Each row was made from one small tree. The marks that hang from a mark follow it in brackets, in alphabetical order. Every link used is in the known rows. Write each row's tree.
Each row is shifted at random along 4 fixed directions that mean nothing.
Known rows
gefatut(gagan midat petezak tena(feluv(sumegu))): [ -50  -44   20 -125   13  -42 -107 -125  112   85  -32  -88   25 -101
 -128 -147   29  -50 -135  -33  -60  172  233   33  -47 -112  143   72
 -200  -23 -146   25  192  -75  161 -145   65  -12 -188   44   11   62
  102 -174  -62   91 -185  111   50   25   96  268  -93   74   29 -264
   17  191   17 -170  232  -33  -73]
lubaz(tena(feluv(pofod sumegu) gefatut)): [ 187   20  -37 -143   35 -206   39  191 -188  -40   26  -36  184    1
   19   97  -19  147 -193  194   78 -113    1   26 -167  -39 -110   62
 -162   20  -23  -21   60 -102  112  -73  -92 -121 -162   16   24  242
  -51 -144  153  -98 -168  160   81 -143   -9 -133   41   12   30   19
   -9  -35   16 -116 -228   95 -134]
lubur(gefatut(petezak tena) nela(nitavi) pesa): [-153  -80  -46  -10  -40   19  -79  -96  -47   -2  -18  -60   13  111
  -18  -73  -31  -78  -24  -26   56   24  204  119  -55  -90   75   49
   -4 -104 -136  -26   63  -18  -70  -48  181   32 -118  -18  -26   41
  -39  -51  -33   20 -216   52  124   15   21   90   50  -29  -36 -155
  -23  131 -209    6  135  -45   62]
lubur(gefatut nela(nitavi)): [  85   19 -102  129 -116    3  -29  -20  180  -37  -23   17  -13  111
  128  -24  -56  -48  164   27 -122   -9    1   23   67  149 -132 -210
  210   13  132  -55  -40  -38 -117  170  -16  165  286  -67   55   12
  -88  157 -138 -174  241 -109 -160   50   51  -58  144   60   43  165
  170  -34  -43   -5  163  -72   77]
gagan(gefatut pofod zabo): [  35   87 -229  -56  -54   65  -49   47  108   -5   -7   18  -87  147
  -18  -93   68  -70  -21   17  -25   -6  -29   29  -16   94  163   14
   -3  121  -13   15 -174   42 -223  136   -2   24   47   58  -85 -135
  -29   41    1  -34   60  -16  -66   20  -69 -159  120   24   -6  -19
   -9   -2   84  -32  -79  -41    5]
nela(lubur(gefatut(petezak tena) pesa)): [  27  -53  332  279  -41  112  122  -82 -322 -170   19  -35 -142 -114
   70  266   43 -101  198 -172  -28   -8 -110  -53  325   48 -387 -196
  301 -340  197  -70   85  139  241   71  -61  -59  329   34  341  -52
   53  199  275  108  218 -295  105  -18   71  152 -225   45  146  253
  168   36 -228  280   92   44  112]
lubaz(sumegu(gami(danugu(gagan(pofod))))): [  54 -119 -184 -106 -164   39  -75  -76 -131  169  159    6   30   33
  239  -85  -49   23   50  230  184 -181 -257   85   46   39  -15   18
 -204  -11   87 -194 -244   49  394  -75 -115  129  123  109  -92   -5
  -37   -8  268  -59 -120  -46  134 -140  -26 -127   25 -188 -193  255
  127  -91  -94   14 -145   36  -31]
feluv(lubaz sumegu(gami) tibofev(pofod)): [-106  -22  244   41   17   -7  108 -203 -183  -17   31 -106  -52  -11
 -158  149   64   38   30 -333  -79   73  -88  -91   52   64   -3  -59
  190 -204   48  153  101   86  -43  -82  100 -263  129 -188   79 -128
   47   67  100  218  132 -114   75  102  -58  183 -240   53 -111   57
  -95   20    2  343  -22   37 -141]
tena(gefatut(gagan midat petezak)): [ 184   60  102  105   65 -176   49   90  120  -87  -40  -85   48 -115
   57   55  -86   12    8   72 -101  113  159  -53   38   73 -288  -75
  -41  -43  -35   -8  136 -120  110  -21  -92   -9  -60    0  129   93
  115 -105  -45  -59   10  155  -58  -22  168   32  -83  104  256 -194
   11   79    6 -134   61  -44   -4]
gami(danugu(feluv(lubaz sumegu tibofev)) gagan): [ -93   28  536   96  -32   19  182 -251 -615 -100  -23   67  -92 -153
 -245  280  172  111  -48 -375   20   13 -197  -27  258   59  -82  -99
  212 -432   97  184  175  270  343  -70   -9 -377  249  -36  286 -123
   98  188  471  415  -17 -308  275  -34 -219  188 -426 -139  -56  194
   24   85 -135  539 -169  185  -47]
tibofev(feluv(sumegu) gami(danugu gagan)): [  40   21  -48  -57 -119   21   55 -315  192   60   43  200 -170  -49
   77  -38  -44   20  172  -55 -140   60 -145  -48   62  201   54 -178
  142  -34  155  -80  -93  -27   31   67   22   71  369 -126  -12  -44
  -13  138 -133  -10  204 -142 -107  -47  -32   81  -28    3 -125  202
  189    0  153  203  199  -13   -1]
pofod(gagan(zabo) midat(gefatut) tena(feluv)): [-102  140  154   59  113  -33   28  143  -39 -122  -37   30   12 -124
 -155  106   26   98  -26  -54   68  -17  -11 -104  -18 -203   77  119
   77  105   48   92   53   30 -121   11  -15   31 -188  -14  -16  -23
  -12   -1   16   70  -10    6   16  122 -112  -38  -34  -92   44  -24
 -151  -59   62  -93  -79  -94  131]
lubur(gefatut(gagan(pofod zabo) midat petezak tena) pesa): [ 251   26  -85  -53   59  -41  -26  118  -35   46   64 -112   96    9
   97   38  -54   24  -81  240  120    8  230  143 -119   -8 -324   60
 -228  -25 -174 -145    1  -74   80  -45  -11   57 -183   75   73  191
   62 -165   31 -116 -127  264   87 -149  270   -9   53  103  239 -357
  -80  113 -128 -204  -91  -22   61]
tibofev(feluv(lubaz sumegu) pofod): [ 236  100 -257 -222  106 -363  -14   84  328   57   64  -86  258  102
  119   51 -181  214 -161  248  -67   37  163    3 -437   57  -86   40
 -247  180 -148  -24   32 -303 -303  -38   78  -87 -247 -234 -233  240
  -15 -193 -280 -268   -3  419  -84  -51  145 -175  143   99   52 -259
 -203  -27  171 -116 -218  -82 -162]
danugu(feluv(lubaz) gagan(gefatut(midat tena)) gami): [ 124  -88  471  193  100 -175  140   59 -285  -47   51   78  140 -131
  -41  263   43  237   31  -70  127   29  -65  -19  130    7 -492  -45
  111 -202   93  102  265  120  294  -51 -117 -212   38   -8  340   49
  -10   52  276  127  121 -123  122  -38  104   66 -270    4  216  -79
 -126   62 -162  148 -286  123   41]
zabo(gagan(gefatut(petezak(pesa)) pofod(midat tena(feluv)))): [  53   -3 -154  -17   48   14  -15  119  249   -6 -110   22   -9  -73
  153 -107  -38  -86   25   86  -88   99   84    0  -77   36   52   -3
   29  181  -91    4  -16  -87 -227  143  -44  141    1   45  -79   94
  -55   19 -195 -153  181  167 -241   26    7  -78  146  122   48  -22
  -30  -44  165 -119  152  -91   25]
feluv(lubaz(sumegu) tibofev): [  70   10   64  122    1  -91  -18   42   26  -38  -11  -86   38   49
   31  155   -4   -6   -5  -15 -168    2  -55  -60  -33   48  -91 -121
   43   14   53   40   38   -3  -40   40  -57 -119  130 -106   45  -13
   -3   95   -3  -77  183  -30  -77   50   22   61  -30  129  -11  172
   52 -113  171   74   -4  -30 -148]
danugu(feluv(lubaz pofod tibofev) gagan gami): [ 142  -94   18 -167  -34 -164   -1   19 -124  153  218  -27  283  189
  179   98   -9  326 -166  241  209 -154  -83  100 -233  -75 -167  132
 -157   52  -28  -38   77   -7  351  -68   -1  -39  -45  -48  -56  141
  -81  -35  173  -52 -125   47  153  -95   56 -157    3  -67 -122  -14
 -213 -130  -95    8 -353  106 -142]
danugu(feluv(lubaz sumegu) gagan(gefatut(tena)) gami): [ -51 -117  227  -86   62 -174   50  -24 -190   80   91   36  159   76
  -22   93   60  185 -157    6  127   15    0   47  -91  -98  -28  119
  -31   -8  -44  109  215   82  180 -108   78 -214 -131  -34   70   73
  -80  -77  156  118 -145  -69  144   14  -34   57 -130  -32  -50 -140
 -219   47  -94   68 -264   79  -62]
gami(danugu gagan(gefatut)): [  65   69  308  191   55  -33  176  -15 -385 -142  -24   67 -136 -122
  -55  241   27   35    3 -120   27  -26 -161  -37  262  114 -248 -135
  118 -296   64   58   -3  163  193  -19 -147 -238  151   58  228  -66
  129   75  292  169   -3 -112  125 -120  -80    8 -288 -133  137  109
  109   84 -101  308 -230  162   68]
lubaz(tena(feluv gefatut(gagan midat petezak))): [ 195  -36 -313  -73 -142   30 -127   40  481   72  -43   51   46  -32
  237 -233  -75 -119   76  270 -187   29   85   17  -56  121   27 -116
 -109  281   55 -168  -28 -205   70  135  -94  342  146   78  -81  105
  -62    1 -307 -314  120   47 -290  -18  128  -53  283  177   27   88
  256 -153  246 -382  366 -106  -44]
gagan(gefatut(midat(tena)) pesa pofod zabo): [  86   94 -220  -47   32   65  -69  124   42  -15  -57   35  -47  159
 -190  -82   87  -43   10  -10   44  -36  -45   14  -10   69  101   44
   -4   80  -10   38 -246   58 -278  117  -16  -10   -7   76  -55 -166
  -43   31   47  -10   97   15   -2  -12   -9  -90   64   79   57  -71
  -10   92  113   -7 -148  -10   21]
nela(lubur(gefatut(gagan(zabo) tena)) nitavi): [ -85  -54  -59  -17  -27   58  -24  -55   -7  -17   30 -132   -1  131
  -91  -39    3  -31  -38  -33  -49  -10   59    8   82  -64   47    3
   33   13   90   26   53   37    9   41   65   41   -3   68   -5   -8
   27   -7  -61   14  -42  -87  -22   76   86   49  -35   38   34    3
   58   70  -30    2  -20   -3   41]
danugu(feluv(sumegu) gami(gagan(pesa pofod(tena) zabo))): [  78   59  166   57   27   15   96  -77 -217   49  110  236  -44  -21
  -39   63  136  121   47 -133  107  -11 -174   37   78   46  -64   15
  220  -98   79   61   13  174   81   41  -49  -84  184  -20  147  -59
    1  148  176  109  207 -151   69  -25  -87   10 -106  -53   -1  127
  -76    6  -72  242 -201   83   46]
feluv(pofod(tena) tibofev(gami(gagan(gefatut(petezak) pesa)))): [ -83 -179  169 -123  -55  197  114 -190 -463  -51   66   30 -131  -28
  -47  153  115   51  -16 -119  247  -78 -261   47  155 -111   36   57
  101 -294   66   22 -174  254  261  -95  -44 -100  174   72   78 -186
  -19   72  487  290  -18 -138  299 -142 -137   84 -288  -31 -144  217
  -13   48  -13  314 -214  141  -51]
nela(lubur(gefatut(tena)) nitavi): [  42 -183 -418 -232 -187   77 -145  -22  110   15  129 -130   97  257
  214 -130  -69   -6  -72  401   94 -239 -102  109 -112 -120   95   25
 -195  169  183 -241 -198  -42  221   88  -31  304   93  182 -185   55
 -146  -37   53 -247 -142  -18   11  -77   61 -160  161   -8 -136  248
  217  -90   33 -244  -76   -1  -39]
lubur(gefatut(midat(tena)) pesa): [-124  118  155  279   31   70  -17  -54  184  -51  -76   15 -208   53
  -74   40   15 -209  267 -286 -236   83   34 -107  165   66  -79 -209
  324  -30   64   33   49    2 -240  126  119  -12  201 -139  138 -114
    3  203 -296   17  261 -265 -208  170   23  277   38  126   22   41
  137   30  -46  117  447  -43  107]
feluv(lubaz(sumegu) pofod(gagan)): [  13  -28  151   -9  -79  -64   10   17 -279  -17   35 -110   36  -22
   67  196   18   88  -51  -17   27  -71 -148   11   46  -44 -109  -31
   11 -144   25   28   -3  104  152  -90  -98 -109   44  -63   68  -25
    5   53  253   55   91  -62  118  -33  -56   29  -97  -12  -38  176
   -8  -79    3  138 -164   11  -64]
tena(gefatut(gagan petezak)): [ -20   31  -16   19  -22  -58    3   -5  193  -19  -39  -36  -45   -9
   80  -74  -51 -103    1   15 -137  109  127  -34   30   46   49  -21
  -21   33  -73   -3   62  -89   22  -13   29   41  -46   -2  -31  -13
   70  -65 -123  -12  -71   47  -79   44   23    8   18   40   53 -103
   10   24   31  -98  186  -79  -11]
midat(gefatut(petezak(pesa)) tena(feluv(pofod))): [ -58   57  -38 -172  151 -201   -9  159  -86  -29   -8 -162  112  123
 -125   -6  -65   36 -176   27   84  -35   75  -56 -148 -141   92  188
 -179  -57 -175   19    4 -144  -65 -148  164 -175 -383  -21 -163   97
   75 -230  -33   44 -349  178  151  -13   12  -54  -56  -92  -30 -174
 -123  123  -39  -21  -86   43  -85]
tena(feluv(sumegu(gami) tibofev)): [  24  212  -97  118  202 -175  -20   14  562   72    4  -13   -7  103
  -24 -111  -41  -64  -17 -147 -415  247  287 -123 -200  150  151  -68
  138  286 -153  143  276 -247 -496   50  158 -120  -55 -249  -93  169
  102  -63 -684 -189  164  158 -378  205  127   95  159  175   28 -205
  -97  -50  159  -61  300  -83 -123]
pofod(gagan midat tena(feluv(sumegu(lubaz nitavi)) gefatut)): [-328  217  565  357  230  -33  190   -8   33 -204 -241   60 -115 -367
 -295  100   78  -45   63 -600 -273  320  231 -209  131  -45  119  -56
  477    8  -56  391  487   14 -457  -39   93 -216 -151 -240  183   23
  161   38 -333  261  225  -16 -206  317 -219  241 -134   52  176 -161
 -275   -4  -72  174  218 -103   90]
lubur(gefatut(tena(feluv(tibofev(gami pofod)))) nela pesa): [ 240  -36   89  -16  -69   45   83  -29 -400   26   26  126   49  -98
   30  215  -24  155  161   86  299 -139  -56  135   19   62 -450  -48
   24 -294  109 -209 -102   14  255  -41  -35   55  146  -31  213  126
 -129   79  405   42  -16  -12  274 -262  106  -54  -34  -64   45   88
   21   42 -262  155 -129   60  110]
danugu(feluv gagan(pofod zabo) gami): [  16  -11   73  -18  -77  -21   -4  -47 -130  146  155  155   72   73
   27  -33   72  184   42    1  221  -86 -156   62   36  -18  -60  111
    8  -23   69   -3  -13  100  275    8   -1   27   45   25   21  -74
  -44   95  232  114   -3 -144  134   -9  -48 -134  -19 -188  -89   24
 -154   -8 -196  101 -210   50   52]
midat(tena(feluv(lubaz(sumegu) pofod(gagan(zabo))) gefatut)): [ -33   51    9 -185 -101   19   -1   68 -206   16  -48   31   54   37
 -139    7   75   73  -73   -5   66 -109 -108   21  -32  -34  161  108
  -36    6   26    3  -35   32   53  -53   47  -16  -63   -6  -51  -25
  -77    0  190   91 -123  -88  128  -34 -151 -103   63  -39 -113  127
  -33  -61   47    7 -103    4  -15]
zabo(pofod(gagan midat tena(feluv gefatut(petezak(pesa))))): [ -16   98  292  131  111  -42  154  112 -128 -109  -63    6  -28 -325
    4  106  -21   51   44 -116    9   47   57  -84   18  -73 -156   58
  133  -56  -60   77  178  -42    0   28  -91    3 -127  -15  133  122
   80    0   12   57  101  163  -79   28  -64   43  -85   -1  102  -20
 -113  -41  -51   43   85  -22   77]
pofod(gagan(zabo) midat tena): [-100   25 -105   48  -42  127  -75   22  213    2   51   39  -46  -17
   95  -15   -6   17    1  153   38  -76  -79  -38  -81 -211  179   59
   26  267   83  -51 -142   45  -48  102 -111  290   13   35 -128 -106
  -81   70 -111  -95  114  -10 -110   90  -97   -6  125  -36 -103  116
  -19 -175  130 -237   51 -147   91]
sumegu(gami(gagan) lubaz(tena) nitavi): [ -22 -137  195  250  133   23  111   45 -104  -38  -33  -44   91 -165
  114   82 -126  -16  104  -52   31    4  -62  -72  160   84 -218  -92
   -5 -114   73   21   57   25    9 -158  -55 -108  -35  -81   38   32
  101  -75  -64  -16   11   25   16   24   80  -94  -60 -162  100  -14
  -25  -65 -157   30 -160  105   38]
gagan(gefatut(tena(feluv(pofod))) pesa zabo): [  16  153  159  161   61   88   85   49 -163 -122  -80  125 -180  -62
 -282   69  168  -69   46 -307  -98   99   38  -38  161  131  -13  -58
  245 -137  -24  166   52  126 -271   65  -47 -200   82   17  209 -124
   51  119   82  152  211 -108  -11   34  -46   34  -76   93  177  -31
    0   98   10  222  -25   45   35]
sumegu(gami(gagan(pofod)) lubaz(tena(feluv(tibofev)))): [  84 -109   52   59  -50  163   91  -67 -173   81  -25   83   15 -113
  107   38   22    3  113  -38   75  -36 -200   23  172  172 -128  -93
   20 -125  139  -67  -32   98  155  -36  -78   -1  224   30   67  -17
    8   87  126   29   95 -132   41  -94   11 -136   -4 -121  -21  213
   90 -144  -84   99 -111  119   11]
sumegu(gami(danugu gagan(gefatut)) lubaz(tena) nitavi): [-191 -274 -302 -190 -136  271  -78 -173  -14  115    4  -29   23   31
  217 -265  -77 -140  -23  197  161 -154 -127  105   12   47  370   53
 -293  129   36 -143 -247   63  133 -106   53  159  -11  135 -294  -74
  -61 -133    0  -58 -390  -33   83  -51 -138 -211  162 -259 -286   84
  117 -159  -44 -136  -88   85  -20]
pofod(gagan(pesa) tena): [-120  -29   41  122  -29  123   -4   19  -26  -26   19  120 -126  -25
   38   79   29  -47   75   -4   50  -61 -151  -19   89 -140   84    5
  130   -4   65  -11 -158  132   13  -19 -136  105   70   41  -18 -170
  -58  126   86   42  156 -102   22    8 -105   41  -26  -70  -56  230
   29  -90   28   29   -3  -47   85]
lubur(gefatut(gagan(zabo) tena) nela(nitavi) pesa): [  27   64   -6  140   29   12  -13    9   22   35  -39    1   -2   99
  -84    2  -32  -36   58  -54  -57   72  251   80    9   62 -135  -60
  124  -33  -77    6   83  -13 -194   27   99   46  -30  -80   86   88
  -10   19 -203  -45   24   19  -43   40  154   90   99   59  145 -204
   -9  107 -147    9  103  -61  146]
midat(tena(gefatut(gagan(pofod)))): [-264   60  -66  -43   18   34  -37   -6  193   89 -100    7 -111  126
 -174 -173   25 -155    4 -203 -132   96   48  -72   51  -25  345   60
   30   85 -103  115  -19  -28 -208  -25  177  -28 -131  -42 -162 -134
   50  -18 -248  137 -101  -98 -102  118 -108   93   45   -1 -114  -79
  -44   78   29   17  217  -29   17]
danugu(feluv(pofod(gagan(gefatut(tena))) tibofev(gami))): [  36 -124  202  -24    7   65   89  -48 -218    2   82   18   -1  -61
   23  171   60  117   40  -62  113   -7 -129   -5  122  -34 -164  -24
   99 -133  100   47    0  119  182  -31  -78  -59  158   -9  136   -3
  -18   87  265  143  150 -135  107  -53   26   21 -171    3   -2  116
  -62  -18  -74  170 -147   78  -19]
gefatut(gagan(zabo) midat(tena)): [ 235   71 -135  111   68  -58  -64  152  340   69   18  -53   80   81
   16  -14  -90   24   55  191 -111    4   38  -73  -32   59 -208  -85
  -79  170   62  -85  -84 -115  -26   75  -98  145   35  -23  -13   23
   43  -16 -260 -210  182   58 -181   26  259   19   82  127  159  -79
   99   15  127 -248   61  -56   37]
lubur(gefatut(midat petezak)): [-194  -56   48 -101  -40  -21  -83 -120  -71  -41  -11 -147  -31   13
  -41  -34    1  -81  -57  -53   82   11   75   31   12 -161  122   76
 -152 -106  -74   14   26   14  106  -70  127  -67 -164   51  -13  -88
    1  -90  148  137 -309  -15  157   37  -61  114  -77  -68  -96 -181
  -30  135 -103  -60  111  -13  -10]
feluv(lubaz(tena) pofod(midat) sumegu(nitavi)): [ -14 -111 -204 -184 -111    8 -133    2   54  -20   40 -187  165   91
  122  -65  -17   50 -165  185   -6 -139  -61   26 -247 -118  190   10
 -124  196   18  -24  -85  -38   -7    9  -26   99    8  -62 -181   60
 -110  -48  -45 -177   13   86  -38   40  -95   -4  146  106 -201  126
   32 -146  186 -170  -22  -18 -210]

Which tree is each row?
[ -52   32  311  201  101  -17   69  -45 -143 -161 -138    6 -161 -230
 -220   78   70 -115   42 -287  -80  188  131  -68  202    4 -131  -88
  152 -256  -37  117  179   49  -13  -25  -58 -187  -19   61  276  -60
  110    2   66  203   61  -17   20   13   16  255 -244   60  207 -136
   65  198  -46  130  166   27    3] -> gagan(gefatut(midat petezak(pesa) tena(feluv)))
[-226   93   42  -25   11   43  108 -230  146   33   11  135 -197 -175
  -46  -83  -54   39   81 -210  -38   63  -41  -88   -6  -12  171   15
  132   48  -16   72   -3  -47 -159   25   75   45   -3  -95  -96  -68
   95   22 -278  107    5   42 -153   15 -175  138  -60  -30 -149   -2
  -67  -35   75  173  145  -22   50] -> tibofev(gami(danugu gagan) pofod(midat tena(gefatut)))
[ 234  182  191  308  194 -195  121  216  165  -77   17   26   18 -133
    3  167  -40   65    7  -84 -252  148  146 -112    0  142 -422 -162
  149  -48  -78   82  279 -148 -200   17 -150 -165   10 -119  219  223
  189    8 -289 -148  335  150 -228  -13  223   30  -35  170  354  -76
   -3   12  -34   23   34   51  -20] -> gefatut(tena(feluv(pofod)))
[ -96  -38  125   48  135  -85    0   30 -134 -104  -85 -127  -31    1
 -160   65  -17  -63  -58  -84   68   43   45  -63   59 -129  -12   46
  -42 -151  -65   65  -26   21   -6  -71   23 -175 -191   52   45  -94
   48 -111   96  146 -167   57  126    3    0  155 -203  -27   48 -168
  -20  199  -31   36  -28   28  -30] -> gagan(gefatut(midat(tena) petezak(pesa)))
[ -10 -104  171  307  113  -45  101   58   -6  -23  -12  -55   63 -120
  105  142  -96  -19  118  -73  -50   44  -51 -121  125  104 -266 -108
   39  -88   79   24  105    5  -78  -69  -75 -148    4  -72  110    6
   55   -3  -85  -59   97  -40  -50   51  122  -43  -56  -66  101   28
   -7  -91 -123   24  -70   43   19] -> sumegu(gami lubaz(tena))
[-248 -126  181  248   35  142   77  -75   72  -25 -134  -34  -49 -176
  -10  -93  -53 -200  205 -296 -146  140   54 -119  245  140   62 -111
  144  -32   60  115  131   23 -151 -104   70  -46    5  -96   24  -89
   74   -9 -223   95   34 -137 -120  191  -21   31    4  -58   19  -31
  -12  -67 -113   44  202   -4   38] -> sumegu(gami lubaz(tena(gefatut(gagan))) nitavi)
[ 203  190 -413  -60  -80   53  -88   67  530   60   44   37  -73  175
  240 -187  -51  -68   85  236 -198  -35  -72  -32 -101  177  105 -126
   37  382   87 -131 -231 -109 -232  292  -33  334  262  -22 -210  -19
  -12   94 -427 -338  311    4 -378   74   30 -176  326  110  -14  101
  158 -191  296 -230  159 -129   30] -> gami(gagan(pofod(midat(gefatut)) zabo))
[  47  -19 -175 -165  -84  156  -12   -8 -118   51   26   67  -99   93
    5  -60   78  -39  -82  134  131  -88 -135  103   47   11  137   44
 -124   12   18  -72 -241  139   89   39  -61   68   70  164  -65 -118
  -26   -6  189   47  -72  -55   80 -122  -81 -114   35  -66  -40   29
   80   28   48  -45 -194   67   35] -> gami(gagan(gefatut(tena) pofod zabo))
[ -72  -29  206  -44  -47   85  -12 -109 -206  -23    9  -44  -43 -187
 -196   -3  109   40  -75 -154   85   62   56   19   99 -124   14   87
  -56 -208  -53   59  137   79  230 -114  -31  -38  -81   88  135  -61
  113  -41  240  237  -75  -10  195  -16    0  156 -187  -22   58 -125
  -25  141 -113   11   50   32    5] -> gefatut(midat petezak tena(feluv(pofod(gagan(zabo)))))
[ 129  -26  -93    0  -43  -46  -10   18    2  -24  -33   12   72   -8
   77  -47  -74    1  -12  143   39   11  173  114  -61   33 -169  -46
    0  -87  -47 -117   41 -108   19   20  -18  128    1   48   64  185
  -44  -55  -46 -135  -47  164   15 -111  120  -49   89   14  119  -49
   85   74 -121  -95   72  -39   32] -> lubur(gefatut(petezak(pesa) tena(feluv)) nela(nitavi))
[  -8  -62 -302 -284 -241  189 -188 -116   96  118  -48   57  -43   68
   19 -207   56 -112    1  192   56  -77   49  183  -74  -24  219   24
 -220   94   -1 -190 -162   15  151    9   32  266   46  158  -85  -62
 -188   10   57  -63 -178  -81   31  -96   -8   33  219   46 -140    3
  186  -23  115 -249  225  -51   13] -> lubur(gefatut(gagan(pesa) midat tena(feluv(lubaz))))
[ 237  -68 -371 -309 -167   87  -97   -3  119  115   67  106  108   48
  171  -97  -15  162 -100  438  160 -177 -116  152 -266  -28   30   72
 -279  174   63 -272 -215  -66  228   40 -106  312  105  108 -163   93
 -150  -23   81 -216  -52  156   26 -252   45 -183  194   25 -125  148
   92 -147  216 -261 -106    5  -75] -> gefatut(tena(feluv(lubaz tibofev(gami(gagan(pofod(midat)))))))
[  32  147  205  217   85 -163   75  -39   46  -51   32   37  -24  -79
  -26   95    9   34    7 -179 -209  112   45  -99   46  138 -129 -136
  158  -59  -14  128  211  -41  -69   48  -29 -216  102 -108  146   75
  135   81 -118    4  141  -44 -105   73   -5   81 -120    5   88   23
    5   25  -79  202   51   24  -39] -> gami(danugu(feluv(sumegu)))
[  24  -34  197   61   60  -40   13   46 -161 -139  -91  -30   15  -95
 -153   82   43   -5   19  -97   67   29  -48  -51  149  -40 -116  -12
    6 -193   49   42   38   38  113  -37  -26 -128  -20   62  145  -83
   33  -11  267  141  -40  -52  156  -16    7   44 -203  -10  116  -13
   40  164  -51   42  -38   51   22] -> gagan(gefatut(midat(tena(feluv)) petezak))
[  91  194   99  140  161  -78   32  244   19 -128  -50   48    5  -88
 -154  118    4   74   24   -5  -18    5   57 -107  -12  -48 -107   31
   89   86   22   68   17  -15 -213   50  -79    7 -123  -21   54   22
   25    3  -47  -37  151   88  -48   79   45  -57   -5    9  207 -100
  -96  -11  105  -71  -90  -93  111] -> pofod(gagan(pesa zabo) midat(gefatut(tena(feluv))))
[  95  -93 -211 -152 -104  138  -17   52  -93  -37   74    3   12   49
  125  -31   63   -3 -100  229  209 -105 -138  106  -40  -44   68  109
 -130   37   13 -109 -250   99   82   63 -109  125   39  198  -73  -98
  -64  -21  323  -35  -45   56  142 -119  -66 -238   31   -5   -6   98
  -16  -30   24 -123 -267  -17    5] -> gagan(gefatut(petezak) pofod(tena) zabo)
[ 108   56  140   76  -54   45  117  -14 -135   38   95  118   66  -31
    3  125   92  183  -51  -30   19  -29 -110   25    0  118 -166  -24
  108  -19   20   67   65   93  114   86 -101  -59  194   13   86   21
   38  163  124   49  176  -67   19  -58  -38 -116  -70    8   40  137
 -105 -124  -56  206 -250   53  -19] -> gami(danugu(feluv(lubaz tibofev) gagan(pofod(tena) zabo)))
[  34 -128  320  107  117  -30  113  225 -351 -127  -82 -155   85 -143
  -81  184  -36   23  195 -112   91 -101 -244 -173  209    8 -297   10
   30 -249  120   84  -49   77  136   32  -25 -139   46  -11  125  -46
    5  105  426  118  179  -97  107  102   43  -31 -257    7   45  154
    1  122  -19  229  -50   93   83] -> zabo(gagan(pesa) pofod(midat(gefatut(petezak) tena)))
[-107  176  426  251  112  -18  163    7 -275 -210 -164  160 -174 -300
 -364  107  168  -34   93 -538  -59  209   62  -79  244   54  -97  -16
  346 -339  -78  269  242  107 -189  -35  -34 -291  -38  -13  301 -118
  153  112  179  336  177  -30   74   25 -134  147 -276   51  244  -60
 -128  180 -120  357   32   36   67] -> gagan(pesa pofod(tena(feluv gefatut(midat petezak))))
[-194 -128 -213  -33  168 -147 -148   91  130  110   64 -156  178   27
   63 -175 -181  -61 -144  118   15  -43  119  -21 -188 -133  248  157
 -372  209 -195   49   -6 -162 -156 -205   81 -118 -452  -45 -301  163
   74 -293 -278 -158 -399  292  -17   51   30  -29  106 -141 -165 -173
  -96  -37   19 -162  -83   25 -127] -> lubaz(sumegu(gami(danugu) nitavi) tena)
[-161 -151  -40 -115 -293  274  -74 -211 -155  -54  -26   52 -231  -44
   -4 -127   94 -226  157  -21   78 -110 -242    5  231  -50  229  -52
   30 -183  222 -197 -242  133  401   21  -22  227  300  207   10 -266
 -107  144  346  163  -57 -354  150  -12 -177   77  -65 -111 -220  399
  356   -5   27   28  336  -20   -9] -> midat(gefatut(petezak(pesa) tena(feluv)))
[ -35  -48 -390 -118  -59   10 -153   -9  256   24   91 -122   48  307
  145 -146  -86  -65  -58  244  -55 -119  112   85 -194  -97  145   35
  -86  233   18 -152  -51 -120  -97   88  115  203  -51   44 -209  111
  -84  -55 -282 -266 -131   67 -108   19   97  -43  231   49  -92   37
  102  -65   14 -177   75  -47  -15] -> nela(lubur(gefatut(tena) pesa) nitavi)
[ -73  124  210  190  103  -74   36   22 -110  -36  -46  -35  -95   24
  -43  154  -27  -85   76 -175  -58   74  154   -4   92  -10 -163  -57
  114 -143 -102   45  106   17  -96  -64  109 -163 -109 -109  128   10
   48   25  -63   95  -67  -49   20   48   49  147  -42  -33   93 -182
  -68   96 -171  132  118   -8  109] -> lubur(gefatut(gagan) pesa)
[ -47  -58 -233  -69   35   55  -43  140  159   46  -74   48  -40  113
   55 -100    6 -118   16   50  -43   21  -13   27  -46   34  199   49
  -23  163  -96   62 -157   24 -301   78    0   24  -36   49 -161  -50
 -107   39  -71  -81  107   47 -139   30  -43 -115  138   80  -44   12
  -52  -13  156  -23  -16  -24   27] -> zabo(gagan(gefatut pesa pofod(tena)))
[ -41  174 -138   40  -53  120  -39   28  306   48 -126  196 -143   81
 -166 -199   62 -158  149 -131 -216   66   38  -63   67  147  258  -45
  168  165   31   13  -65  -57 -248  115   86  135  109  -27  -73 -134
  -35  121 -289  -12  131 -159 -207  105  -52  -14  199   72  -23   70
  103  -21  153  -38  325  -88   71] -> midat(tena(feluv gefatut(gagan(pesa zabo))))
